Here is a tiny trained network, its code and every weight. The questions are about switching its units off for an input and a target symbol, where a switched-off unit gives its printed mean instead of its output.

import numpy as np


def w(rows, s, z=0):
    codes = np.array(rows[::2]) - 128.0
    scale = np.full(codes.shape[1], s)
    scale[-1] = z or s
    return codes * scale


def norm(h):
    return h / np.sqrt((h * h).mean(-1, keepdims=True) + 1e-5)


def f(y):
    return np.maximum(y, 0)


def softmax(a):
    e = np.exp(a - a.max(-1, keepdims=True))
    return e / e.sum(-1, keepdims=True)


def log_softmax(a):
    a = a - a.max(-1, keepdims=True)
    return a - np.log(np.exp(a).sum(-1, keepdims=True))


def net(x, mask):
    ids = ['Γαδηλμξπφ'.index(c) for c in x.split()]
    T = len(ids)
    res = E[ids] + P[:T]
    u = 0
    for l in range(3):
        r = norm(res)
        for j in range(2):
            rows = slice(2 * j, 2 * j + 2)
            q, k, v = (r @ M[l][rows].T for M in (Q, K, V))
            z = softmax(np.where(np.tri(T) > 0, q @ k.T / 2**0.5, -1e9)) @ v
            o = O[l][rows]
            res = res + np.where(mask[u + j], z, o[:, -1]) @ o[:, :-1]
        u += 2
        y = f(norm(res) @ A[l][:, :-1].T + A[l][:, -1])
        res = res + np.where(mask[u : u + 8], y, B[l][:, -1]) @ B[l][:, :-1]
        u += 8
    return log_softmax(norm(res)[-1] @ U[:, :-1].T + U[:, -1])


Q, K, V, O, A, B = {}, {}, {}, {}, {}, {}
E = w([
[124,148,149,138],'Γ',
[124,148,150,138],'α',
[120,177,144,100],'δ',
[139,163,91,128],'η',
[251,111,138,128],'λ',
[117,139,105,134],'μ',
[110,91,84,127],'ξ',
[151,120,96,157],'π',
[121,93,82,113],'φ',
],0.023)
P = w([
[195,160,120,252],'0',
[107,134,97,67],'1',
[114,123,112,66],'2',
[117,116,135,64],'3',
[124,107,151,59],'4',
[131,98,163,59],'5',
[138,92,176,57],'6',
[143,84,184,51],'7',
[149,75,192,49],'8',
[154,68,199,45],'9',
[161,61,204,45],'10',
[164,54,206,40],'11',
[167,47,205,39],'12',
[173,42,211,42],'13',
],0.0035)
Q[0] = w([
[128,2,109,161],'L0H0',
[184,137,199,137],'L0H0',
[83,90,120,116],'L0H1',
[108,73,118,114],'L0H1',
],0.0076)
K[0] = w([
[142,146,3,187],'L0H0',
[206,80,232,132],'L0H0',
[106,216,115,19],'L0H1',
[213,170,159,161],'L0H1',
],0.0042)
V[0] = w([
[223,215,174,9],'L0H0',
[196,124,149,119],'L0H0',
[183,30,177,114],'L0H1',
[125,81,1,37],'L0H1',
],0.0034)
O[0] = w([
[154,177,168,148,253],'L0H0',
[214,130,105,113,128],'L0H0',
[255,100,141,92,50],'L0H1',
[25,174,120,116,153],'L0H1',
],0.0041,0.0039)
A[0] = w([
[91,239,68,97,118],'L0N0',
[116,146,254,181,153],'L0N1',
[199,152,140,89,203],'L0N2',
[98,79,173,68,251],'L0N3',
[168,145,112,74,102],'L0N4',
[127,167,48,177,228],'L0N5',
[141,179,130,132,113],'L0N6',
[43,70,70,144,43],'L0N7',
],0.0078,0.0026)
B[0] = w([
[164,61,164,184,254],'L0N0',
[154,163,126,37,187],'L0N1',
[179,80,131,145,188],'L0N2',
[230,99,107,169,173],'L0N3',
[178,108,143,126,159],'L0N4',
[23,58,147,99,190],'L0N5',
[68,58,47,99,172],'L0N6',
[180,254,199,132,155],'L0N7',
],0.0049,0.0081)
Q[1] = w([
[201,90,110,2],'L1H0',
[125,192,173,105],'L1H0',
[64,130,104,159],'L1H1',
[39,172,125,185],'L1H1',
],0.0064)
K[1] = w([
[255,34,80,100],'L1H0',
[65,60,210,151],'L1H0',
[139,203,97,176],'L1H1',
[47,215,31,101],'L1H1',
],0.0046)
V[1] = w([
[113,89,130,178],'L1H0',
[123,118,96,88],'L1H0',
[135,3,194,124],'L1H1',
[147,144,190,160],'L1H1',
],0.0065)
O[1] = w([
[111,120,132,254,3],'L1H0',
[124,129,102,119,202],'L1H0',
[35,47,203,131,170],'L1H1',
[58,181,99,210,190],'L1H1',
],0.0063,0.00072)
A[1] = w([
[109,170,175,177,5],'L1N0',
[99,157,170,34,201],'L1N1',
[109,32,1,64,153],'L1N2',
[206,75,103,98,92],'L1N3',
[140,165,49,92,61],'L1N4',
[67,120,138,89,185],'L1N5',
[124,152,241,83,123],'L1N6',
[133,26,161,180,122],'L1N7',
],0.0067,0.0029)
B[1] = w([
[101,255,209,92,133],'L1N0',
[83,116,50,176,254],'L1N1',
[150,193,125,98,237],'L1N2',
[90,82,117,151,171],'L1N3',
[184,132,89,220,141],'L1N4',
[105,145,144,204,178],'L1N5',
[83,104,91,93,248],'L1N6',
[86,173,117,70,189],'L1N7',
],0.0059,0.0056)
Q[2] = w([
[146,111,102,173],'L2H0',
[144,71,192,187],'L2H0',
[131,99,250,206],'L2H1',
[44,115,134,34],'L2H1',
],0.013)
K[2] = w([
[137,192,168,157],'L2H0',
[124,144,88,232],'L2H0',
[150,155,138,255],'L2H1',
[74,98,246,65],'L2H1',
],0.0086)
V[2] = w([
[120,84,48,225],'L2H0',
[145,190,156,250],'L2H0',
[3,105,89,145],'L2H1',
[118,45,160,181],'L2H1',
],0.0046)
O[2] = w([
[109,77,180,99,103],'L2H0',
[142,84,126,85,29],'L2H0',
[209,114,101,124,255],'L2H1',
[125,254,79,96,5],'L2H1',
],0.0064,0.004)
A[2] = w([
[94,57,234,209,202],'L2N0',
[67,254,56,147,101],'L2N1',
[62,115,48,234,121],'L2N2',
[4,53,146,136,88],'L2N3',
[22,156,124,175,189],'L2N4',
[107,209,209,156,2],'L2N5',
[145,140,81,232,112],'L2N6',
[161,214,179,192,25],'L2N7',
],0.0064,0.0022)
B[2] = w([
[218,78,164,70,167],'L2N0',
[154,166,176,131,224],'L2N1',
[133,151,169,123,255],'L2N2',
[141,97,179,147,209],'L2N3',
[52,119,46,161,194],'L2N4',
[94,225,56,107,145],'L2N5',
[136,167,144,99,164],'L2N6',
[121,117,2,90,137],'L2N7',
],0.0093,0.0036)
U = w([
[76,71,202,154,229],'Γ',
[43,180,136,129,112],'α',
[115,143,29,131,139],'δ',
[101,112,94,94,3],'η',
[194,65,152,140,231],'λ',
[160,85,107,121,71],'μ',
[190,212,163,67,93],'ξ',
[157,108,123,119,66],'π',
[194,120,2,130,218],'φ',
],0.014,0.0015)

Each question gives the input, a string of symbols that net reads in full, and the target symbol t.
The units are the heads (2 rows each of Q, K, V and O) and the neurons (one row each of A and B). Each row of codes is followed by its name. A weight is (code - 128) times the scale printed after its matrix; where a second scale follows, it is the last column's (O, A, B and U).
mask holds one flag per unit, layer by layer, with each layer's heads first. A switched-off unit (its flag False) gives its mean, the last column of its rows in O or B, instead of its output. The means were averaged over made-up inputs and are rounded, as every weight is.
A unit's drop is (log p(t) with every unit on - log p(t) with that unit switched off) / (log p(t) with every unit on - log p(t) with every unit switched off).
The circuit of an input: a set's keep is (log p(t) with only the set's units on - log p(t) with every unit switched off) / (log p(t) with every unit on - log p(t) with every unit switched off). Starting from the 12 units with the biggest drops (on a tie, the unit counted first), units are removed one at a time, each time the one whose removal leaves the highest keep (on an exact tie, the one counted first), for as long as the keep stays at least 0.8.
circuit, biggest first: the units of the circuit, biggest drop first
k most important neurons: the k neurons with the biggest drops, biggest first
heads that matter: for each layer, one digit per head in row order, 1 if its drop is at least 0.15 and else 0, layers parted by /
input π μ α, target α: circuit, biggest first => [L2N4]
input μ δ δ α δ ξ, target ξ: 4 most important neurons => [L0N7, L0N0, L1N2, L0N2]
input δ η δ δ α λ δ η λ μ δ η μ δ, target α: circuit, biggest first => [L1N1, L2N0]
input δ δ δ η δ Γ φ λ η δ η δ μ Γ, target α: heads that matter => 00 / 01 / 11
input δ π δ α π δ, target λ: 3 most important neurons => [L1N1, L0N0, L1N2]
input ξ η η λ Γ ξ ξ μ δ δ δ η, target ξ: 3 most important neurons => [L1N6, L0N3, L1N2]
input λ δ λ μ π δ δ η δ δ μ, target α: heads that matter => 10 / 00 / 01
input δ η δ δ δ δ π δ α δ Γ δ π η, target λ: circuit, biggest first => [L1N1, L0N0]
input δ δ μ η, target α: 3 most important neurons => [L0N5, L1N2, L0N1]
input δ η η δ δ α μ φ ξ δ η μ η, target α: heads that matter => 01 / 01 / 11
input α η δ α, target ξ: heads that matter => 01 / 01 / 01
input η ξ δ δ π δ, target λ: 2 most important neurons => [L1N7, L0N0]
input λ π μ δ π δ δ λ η δ η π η, target λ: circuit, biggest first => [L0N0, L1N1]
input η δ φ Γ η α α, target φ: heads that matter => 01 / 00 / 01
input Γ α ξ λ λ η η η δ μ α δ δ η, target ξ: circuit, biggest first => [L1N2, L0N5, L2N1]
input μ μ α δ η δ μ η μ α δ η μ μ, target δ: heads that matter => 00 / 00 / 01
input α ξ δ η δ, target Γ: 2 most important neurons => [L1N2, L0N0]
input η λ η δ δ η δ δ φ η α Γ, target φ: heads that matter => 01 / 00 / 11
input δ δ η δ δ η α φ φ μ α δ δ α, target ξ: 2 most important neurons => [L0N5, L0N1]
input η δ μ δ δ δ δ Γ, target ξ: 4 most important neurons => [L0N5, L0N0, L0N1, L2N4]
input φ λ π δ λ α μ, target Γ: 2 most important neurons => [L0N5, L2N3]
input μ μ δ μ α η μ Γ, target α: 2 most important neurons => [L0N0, L1N6]
input μ φ δ δ α δ η π, target Γ: 4 most important neurons => [L0N5, L0N1, L1N3, L0N7]
input ξ δ η δ η η, target Γ: 4 most important neurons => [L0N0, L0N5, L0N1, L0N7]
input δ δ δ δ μ π δ δ α δ δ α Γ, target φ: heads that matter => 01 / 10 / 10
input η δ δ π Γ, target λ: heads that matter => 01 / 01 / 01
